Here is a tiny trained network, its code and every weight. The questions are about switching its units off for an input and a target symbol, where a switched-off unit gives its printed mean instead of its output.

import numpy as np


def w(rows, s, z=0):
    codes = np.array(rows[::2]) - 128.0
    scale = np.full(codes.shape[1], s)
    scale[-1] = z or s
    return codes * scale


def f(y):
    return np.maximum(y, 0)


def softmax(a):
    e = np.exp(a - a.max(-1, keepdims=True))
    return e / e.sum(-1, keepdims=True)


def log_softmax(a):
    a = a - a.max(-1, keepdims=True)
    return a - np.log(np.exp(a).sum(-1, keepdims=True))


def net(x, mask):
    ids = ['ΔΛΞΦΨβγεζηθμπτω'.index(c) for c in x.split()]
    T = len(ids)
    res = E[ids] + P[:T]
    r = res
    for j in range(2):
        rows = slice(3 * j, 3 * j + 3)
        q, k, v = (r @ M[0][rows].T for M in (Q, K, V))
        z = softmax(np.where(np.tri(T) > 0, q @ k.T / 3**0.5, -1e9)) @ v
        o = O[0][rows]
        res = res + np.where(mask[j], z, o[:, -1]) @ o[:, :-1]
    y = f(res @ A[0][:, :-1].T + A[0][:, -1])
    res = res + np.where(mask[2:26], y, B[0][:, -1]) @ B[0][:, :-1]
    return log_softmax(res[-1] @ U[:, :-1].T + U[:, -1])


Q, K, V, O, A, B = {}, {}, {}, {}, {}, {}
E = w([
[81,44,99,62],'Δ',
[77,166,162,247],'Λ',
[2,123,50,172],'Ξ',
[118,127,185,144],'Φ',
[128,154,207,159],'Ψ',
[99,85,148,122],'β',
[113,118,175,139],'γ',
[96,60,134,126],'ε',
[107,97,161,147],'ζ',
[115,119,174,122],'η',
[154,206,241,96],'θ',
[100,90,151,133],'μ',
[130,149,186,48],'π',
[38,222,137,238],'τ',
[125,141,195,148],'ω',
],0.0097)
P = w([
[120,120,161,85],'0',
[177,132,127,99],'1',
[92,101,178,94],'2',
[194,129,113,115],'3',
[72,88,190,100],'4',
[208,125,104,126],'5',
[54,77,202,106],'6',
[219,122,98,138],'7',
[38,65,210,112],'8',
[229,118,92,148],'9',
[23,54,221,117],'10',
[238,114,87,160],'11',
[10,46,230,120],'12',
[248,121,87,157],'13',
],0.014)
Q[0] = w([
[197,3,226,126],'H0',
[63,99,190,137],'H0',
[101,141,96,124],'H0',
[201,154,65,127],'H1',
[118,145,139,107],'H1',
[151,137,128,144],'H1',
],0.033)
K[0] = w([
[146,115,47,254],'H0',
[49,103,129,205],'H0',
[114,155,142,95],'H0',
[204,145,68,146],'H1',
[102,114,143,139],'H1',
[142,135,101,121],'H1',
],0.037)
V[0] = w([
[120,174,151,168],'H0',
[62,246,95,205],'H0',
[60,170,36,124],'H0',
[171,222,195,176],'H1',
[124,29,60,59],'H1',
[255,113,119,31],'H1',
],0.0091)
O[0] = w([
[119,134,90,166,140],'H0',
[95,179,6,188,73],'H0',
[100,188,66,94,30],'H0',
[107,82,121,116,7],'H1',
[130,163,164,143,225],'H1',
[84,98,176,153,50],'H1',
],0.013,0.0015)
A[0] = w([
[126,42,83,81,94],'N0',
[195,137,115,123,171],'N1',
[139,62,133,153,110],'N2',
[194,127,137,118,119],'N3',
[250,145,64,86,148],'N4',
[128,22,78,94,125],'N5',
[73,146,123,104,77],'N6',
[106,68,138,135,84],'N7',
[58,126,134,181,78],'N8',
[185,99,113,148,154],'N9',
[190,122,110,135,135],'N10',
[207,71,110,129,81],'N11',
[90,113,151,138,161],'N12',
[169,74,95,115,110],'N13',
[214,143,61,95,93],'N14',
[145,157,115,120,94],'N15',
[209,170,144,154,162],'N16',
[50,140,159,125,62],'N17',
[171,223,196,185,58],'N18',
[114,126,117,141,70],'N19',
[143,155,177,150,84],'N20',
[43,80,142,126,5],'N21',
[139,126,142,165,100],'N22',
[58,117,119,154,44],'N23',
],0.017,0.013)
B[0] = w([
[176,167,139,83,148],'N0',
[116,70,110,123,187],'N1',
[143,80,143,78,255],'N2',
[69,109,153,146,210],'N3',
[181,171,58,195,166],'N4',
[140,175,190,133,194],'N5',
[88,83,129,78,168],'N6',
[113,91,135,150,209],'N7',
[123,141,200,194,150],'N8',
[135,183,139,93,218],'N9',
[127,134,135,104,163],'N10',
[111,199,113,180,211],'N11',
[142,179,102,145,240],'N12',
[125,106,78,121,165],'N13',
[75,111,229,90,157],'N14',
[149,112,113,106,141],'N15',
[125,67,115,146,204],'N16',
[152,134,110,175,148],'N17',
[183,177,144,54,148],'N18',
[146,136,96,113,130],'N19',
[157,140,57,122,196],'N20',
[201,52,110,254,130],'N21',
[142,107,119,140,155],'N22',
[141,50,151,98,140],'N23',
],0.042,0.0077)
U = w([
[165,57,106,68,49],'Δ',
[162,197,93,135,111],'Λ',
[127,111,70,228,114],'Ξ',
[102,130,163,136,133],'Φ',
[103,161,183,112,113],'Ψ',
[102,89,132,152,144],'β',
[106,125,151,147,126],'γ',
[112,87,120,152,139],'ε',
[35,82,185,207,136],'ζ',
[108,115,150,145,127],'η',
[119,197,204,97,51],'θ',
[1,167,87,98,254],'μ',
[161,104,169,180,79],'π',
[75,223,139,239,165],'τ',
[104,140,179,121,141],'ω',
],0.0064,0.0056)

Each question gives the input, a string of symbols that net reads in full, and the target symbol t.
The units are the heads (3 rows each of Q, K, V and O) and the neurons (one row each of A and B). Each row of codes is followed by its name. A weight is (code - 128) times the scale printed after its matrix; where a second scale follows, it is the last column's (O, A, B and U).
mask holds one flag per unit, heads first, then neurons. A switched-off unit (its flag False) gives its mean, the last column of its rows in O or B, instead of its output. The means were averaged over made-up inputs and are rounded, as every weight is.
A unit's drop is (log p(t) with every unit on - log p(t) with that unit switched off) / (log p(t) with every unit on - log p(t) with every unit switched off).
The circuit of an input: a set's keep is (log p(t) with only the set's units on - log p(t) with every unit switched off) / (log p(t) with every unit on - log p(t) with every unit switched off). Starting from the 12 units with the biggest drops (on a tie, the unit counted first), units are removed one at a time, each time the one whose removal leaves the highest keep (on an exact tie, the one counted first), for as long as the keep stays at least 0.8.
circuit, biggest first: the units of the circuit, biggest drop first
k most important neurons: the k neurons with the biggest drops, biggest first
heads that matter: for each layer, one digit per head in row order, 1 if its drop is at least 0.15 and else 0, layers parted by /
input Λ Λ Ξ ω ε Ξ ζ ω τ θ θ μ ε, target ζ: heads that matter => 10
input ζ θ τ Ψ θ Δ Φ Δ Δ τ β Ξ π, target μ: heads that matter => 11
input Λ Ξ θ, target μ: heads that matter => 11
input θ ζ θ Λ β Λ Φ η θ, target τ: circuit, biggest first => (N2)
input β θ Δ Φ τ θ π Δ Ξ β π Δ ε Ψ, target Δ: 3 most important neurons => (N2, N16, N18)
input Δ Ξ θ, target μ: 2 most important neurons => (N6, N2)
input ε θ Ξ η τ ω Ψ θ Δ ω, target θ: circuit, biggest first => (H1, N5, N9)
input Δ Ξ Φ Λ Λ ζ, target Λ: circuit, biggest first => (N9, N4)
input β Δ θ Ξ Ψ, target μ: circuit, biggest first => (H0, N6)
input ζ θ Ξ τ θ ζ β μ θ, target ζ: heads that matter => 10
input Ψ η β β Ξ Ξ β Δ, target Ξ: 2 most important neurons => (N4, N2)
input τ β Φ, target ζ: circuit, biggest first => (H0, N8, N23)
input ω Λ θ β π θ τ ω ε Δ ε η ω, target ζ: 3 most important neurons => (N8, N23, N9)
input Δ ω Δ Ξ η ω Λ, target τ: circuit, biggest first => (N2, N8)
input ω θ τ θ θ, target ζ: circuit, biggest first => (H0, N8, N23, N9)
input Λ Δ π ω Δ Δ ε π, target Δ: 2 most important neurons => (N20, N2)
input Δ Ξ Δ Λ Λ β Δ, target τ: 2 most important neurons => (N2, N8)
input ε Δ Δ θ, target Δ: circuit, biggest first => (N18, N16)
input β Ψ Δ η τ Φ Δ Δ π Ξ ω τ, target Ξ: circuit, biggest first => (N16)
input η τ μ Ξ Δ Ψ Ψ Δ Ψ Ξ η β, target Ξ: circuit, biggest first => (N4)
